Here is a tiny trained network, its code and every weight. The questions are about switching its units off for an input and a class, where a switched-off unit gives its printed mean instead of its output.

import numpy as np


def w(rows, s, z=0):
    codes = np.array(rows[::2]) - 128.0
    scale = np.full(codes.shape[1], s)
    scale[-1] = z or s
    return codes * scale


def norm(h):
    return h / np.sqrt((h * h).mean(-1, keepdims=True) + 1e-5)


def f(y):
    return y / 2 * (1 + np.tanh(0.7978845608 * (y + 0.044715 * y**3)))


def log_softmax(a):
    a = a - a.max(-1, keepdims=True)
    return a - np.log(np.exp(a).sum(-1, keepdims=True))


def net(x, mask):
    res = np.array(x, float).reshape(1, 7) / 4 @ E
    u = 0
    for l in range(3):
        y = f(norm(res) @ A[l][:, :-1].T + A[l][:, -1])
        res = res + np.where(mask[u : u + 9], y, B[l][:, -1]) @ B[l][:, :-1]
        u += 9
    return log_softmax(norm(res)[-1] @ U[:, :-1].T + U[:, -1])


A, B = {}, {}
E = w([
[70,157,83,25],'x0',
[123,129,134,128],'x1',
[55,2,138,131],'x2',
[210,83,187,83],'x3',
[137,125,115,128],'x4',
[128,127,127,128],'x5',
[131,127,123,126],'x6',
],0.0088)
A[0] = w([
[69,18,142,140,216],'L0N0',
[119,79,154,149,136],'L0N1',
[121,6,150,199,42],'L0N2',
[96,98,95,175,48],'L0N3',
[49,112,139,166,97],'L0N4',
[162,154,70,140,123],'L0N5',
[164,84,162,94,173],'L0N6',
[172,91,178,79,1],'L0N7',
[126,175,97,158,75],'L0N8',
],0.013,0.0074)
B[0] = w([
[224,29,72,138,254],'L0N0',
[220,187,130,126,162],'L0N1',
[198,247,59,246,195],'L0N2',
[90,160,110,195,136],'L0N3',
[136,233,69,224,162],'L0N4',
[61,129,254,123,145],'L0N5',
[220,114,90,114,190],'L0N6',
[93,157,24,217,139],'L0N7',
[102,134,228,121,138],'L0N8',
],0.0072,0.0089)
A[1] = w([
[140,29,35,112,121],'L1N0',
[220,78,186,50,186],'L1N1',
[255,221,185,164,157],'L1N2',
[33,192,194,164,96],'L1N3',
[238,73,135,181,163],'L1N4',
[57,134,248,241,9],'L1N5',
[186,167,188,143,2],'L1N6',
[124,185,158,51,120],'L1N7',
[116,188,197,63,110],'L1N8',
],0.011,0.0071)
B[1] = w([
[36,20,168,124,182],'L1N0',
[254,112,159,101,205],'L1N1',
[29,95,232,150,246],'L1N2',
[95,181,194,128,158],'L1N3',
[68,183,125,80,239],'L1N4',
[9,215,190,231,142],'L1N5',
[186,110,188,55,132],'L1N6',
[134,111,24,124,152],'L1N7',
[150,117,32,147,154],'L1N8',
],0.0096,0.012)
A[2] = w([
[158,79,71,131,33],'L2N0',
[142,172,154,52,154],'L2N1',
[157,117,41,122,154],'L2N2',
[187,124,103,26,128],'L2N3',
[125,174,129,167,116],'L2N4',
[147,207,183,135,136],'L2N5',
[52,125,69,90,87],'L2N6',
[91,245,66,98,3],'L2N7',
[130,74,134,139,36],'L2N8',
],0.012,0.0064)
B[2] = w([
[123,129,175,52,141],'L2N0',
[153,219,53,158,226],'L2N1',
[106,193,147,104,217],'L2N2',
[123,209,61,181,254],'L2N3',
[129,101,35,98,173],'L2N4',
[114,117,99,47,245],'L2N5',
[77,38,199,127,183],'L2N6',
[103,107,131,3,194],'L2N7',
[67,113,173,78,114],'L2N8',
],0.012,0.0038)
U = w([
[37,186,184,207,2],'0',
[206,170,196,78,91],'1',
[122,129,48,249,183],'2',
[223,44,160,207,72],'3',
[81,148,51,35,155],'4',
[198,227,41,121,95],'5',
[54,23,87,138,121],'6',
[190,53,61,47,171],'7',
],0.018,0.0037)

Each question gives the input, the list of numbers given to net, and the class t.
The units are the neurons (one row each of A and B). Each row of codes is followed by its name. A weight is (code - 128) times the scale printed after its matrix; where a second scale follows, it is the last column's (A, B and U).
mask holds one flag per neuron, layer by layer. A switched-off neuron (its flag False) gives its mean, the last column of its row in B, instead of its output. The means were averaged over made-up inputs and are rounded, as every weight is.
A unit's drop is (log p(t) with every unit on - log p(t) with that unit switched off) / (log p(t) with every unit on - log p(t) with every unit switched off).
The circuit of an input: a set's keep is (log p(t) with only the set's units on - log p(t) with every unit switched off) / (log p(t) with every unit on - log p(t) with every unit switched off). Starting from the 12 units with the biggest drops (on a tie, the unit counted first), units are removed one at a time, each time the one whose removal leaves the highest keep (on an exact tie, the one counted first), for as long as the keep stays at least 0.8.
circuit, biggest first: the units of the circuit, biggest drop first
most important unit: the unit with the biggest drop
k most important neurons: the k neurons with the biggest drops, biggest first
top k neurons in layer l: the k neurons of layer l with the biggest drops, biggest first
input [3,2,1,-1,7,-8,-4], class 6: most important unit : L1N0
input [5,5,-2,1,-1,4,6], class 5: top 2 neurons in layer 0 : L0N2, L0N4
input [-3,-8,-4,0,8,-1,7], class 0: top 4 neurons in layer 0 : L0N0, L0N6, L0N5, L0N1
input [7,-2,7,4,0,-4,-6], class 7: 2 most important neurons : L1N2, L1N1
input [5,-5,4,3,-1,6,8], class 7: 2 most important neurons : L1N0, L1N2
input [2,6,-1,6,-2,-6,-8], class 5: 2 most important neurons : L1N1, L2N1
input [0,-3,7,-5,-4,-4,3], class 2: top 3 neurons in layer 0 : L0N4, L0N2, L0N3
input [-3,-5,-5,0,8,-5,-3], class 0: 2 most important neurons : L0N0, L1N2
input [2,-5,-8,-1,7,-2,5], class 4: 2 most important neurons : L0N0, L1N0
input [7,0,1,-6,-8,6,3], class 6: 2 most important neurons : L2N6, L0N2
input [-8,-7,-6,5,6,8,5], class 1: 2 most important neurons : L1N2, L1N4
input [-1,7,2,-4,8,-3,-3], class 2: top 2 neurons in layer 0 : L0N4, L0N3
input [3,6,6,3,-4,7,-4], class 7: 2 most important neurons : L0N0, L1N0
input [4,-8,1,-7,4,3,-1], class 6: circuit, biggest first : L2N6
input [7,-3,0,2,-1,-2,7], class 5: 2 most important neurons : L1N2, L2N3
input [0,2,-1,-7,7,8,7], class 0: 2 most important neurons : L0N5, L0N8
input [-1,-5,-7,-2,1,-5,1], class 0: 2 most important neurons : L1N2, L0N0
input [-1,-3,-7,-1,5,-7,1], class 0: 2 most important neurons : L1N2, L0N0
input [6,-5,-1,1,8,-6,-8], class 5: top 3 neurons in layer 1 : L1N2, L1N4, L1N0
input [-5,3,0,8,6,3,-7], class 1: circuit, biggest first : L1N4
input [2,1,-8,-1,-1,0,2], class 4: top 2 neurons in layer 0 : L0N0, L0N6
input [0,-5,2,2,-4,-5,3], class 3: top 3 neurons in layer 0 : L0N0, L0N2, L0N1
input [-6,3,0,0,2,0,3], class 0: top 3 neurons in layer 1 : L1N2, L1N1, L1N4
input [6,8,6,6,0,8,3], class 7: top 2 neurons in layer 1 : L1N0, L1N2
